-.24  .10  .10  .19  .07  -.08  .28  .08  -.17  -.42  -.35  .06  -.23  .24  -.15  .14  .08  .15  .13  -.22  .31  .06  .23  -.33  .07  .11  -.41  .25  -.47  -.35  .08  -.36  .08  .19  Z556
-.18  .45  .44  .62  .39  .11  .79  .82  -.05  -.53  -.41  .36  -.17  .71  -.01  .51  .60  .54  .50  -.16  .83  .37  .70  -.37  .39  .46  -.52  .73  -.62  -.39  .42  -.41  .35  .61  Z248
.05  -.37  -.36  -.48  -.33  -.15  -.59  -.61  -.04  .27  .19  -.31  .03  -.54  -.06  -.41  -.47  -.43  -.40  .03  -.62  -.31  -.53  .17  -.33  -.38  .27  -.55  .33  .18  -.35  .20  -.31  -.48  Z533
-.20  .27  .26  .40  .23  .02  .53  .55  -.11  -.46  -.37  .21  -.19  .47  -.08  .32  .39  .34  .31  -.19  .56  .21  .46  -.34  .32  .28  -.46  .49  -.53  -.36  .25  -.19  .20  .40  Z376
-.23  .11  .10  .20  .07  -.07  .29  .31  -.17  -.42  -.35  .06  -.22  .24  -.14  .14  .19  .16  .13  -.22  .31  .06  .24  -.33  .08  .11  -.41  .26  -.47  -.35  .09  -.36  .06  .19  Z423
.31  .30  .29  .31  .29  .25  .32  .33  .25  .21  .21  .23  .24  .31  .25  .30  .31  .31  .31  .24  .33  .29  .32  .22  .28  .29  .21  .31  .20  .23  .30  .21  .28  .31  Z414
-.25  .07  .07  .16  .04  -.10  .25  .27  -.19  -.43  -.37  .03  -.24  .21  -.17  .11  .15  .02  .10  -.24  .27  .03  .20  -.35  .05  .08  -.43  .22  -.48  -.36  .06  -.37  .03  .16  Z100
.23  -.31  -.29  -.45  -.25  -.02  -.59  -.62  .12  .52  .42  -.23  .22  -.52  .09  -.36  -.43  -.38  -.35  .21  -.63  -.23  -.51  .39  -.26  -.31  .52  -.54  .60  -.26  -.27  .42  -.23  -.44  Z800
step +1: -.36  -.48  -.33
-.35  -.47  -.32
miss Z376: -.08  .40  .55  .25  .20  .49  .53  .27  .40  -.37  .31  .02  -.19  -.19  -.46  .21  .26  .32  .32  .28  -.46  .56  .46  -.11  .39  .47  -.19  .34  -.53  -.34  -.36  .21  .23
-.20
howmany Z556: .08
4
miss Z800: -.26  .21  -.59  -.52  .42  -.38  .23  .09  -.23  -.26  .12  -.62  -.43  -.23  -.45  -.36  .39  -.63  .60  -.54  -.02  -.51  -.44  -.35  -.29  .52  -.31  -.25  -.23  .22  .52  -.31  .42
-.27
howmany Z414: .30
3
step -1: -.62  .12  .52
-.63  .11  .51
miss Z376: .25  .49  .53  .40  -.11  .23  .32  .21  .34  .47  -.34  -.20  .20  .56  .28  -.36  -.19  -.19  .46  .39  .02  .27  .32  -.53  .40  -.46  .26  .21  -.37  -.08  -.46  .31  -.19
.55

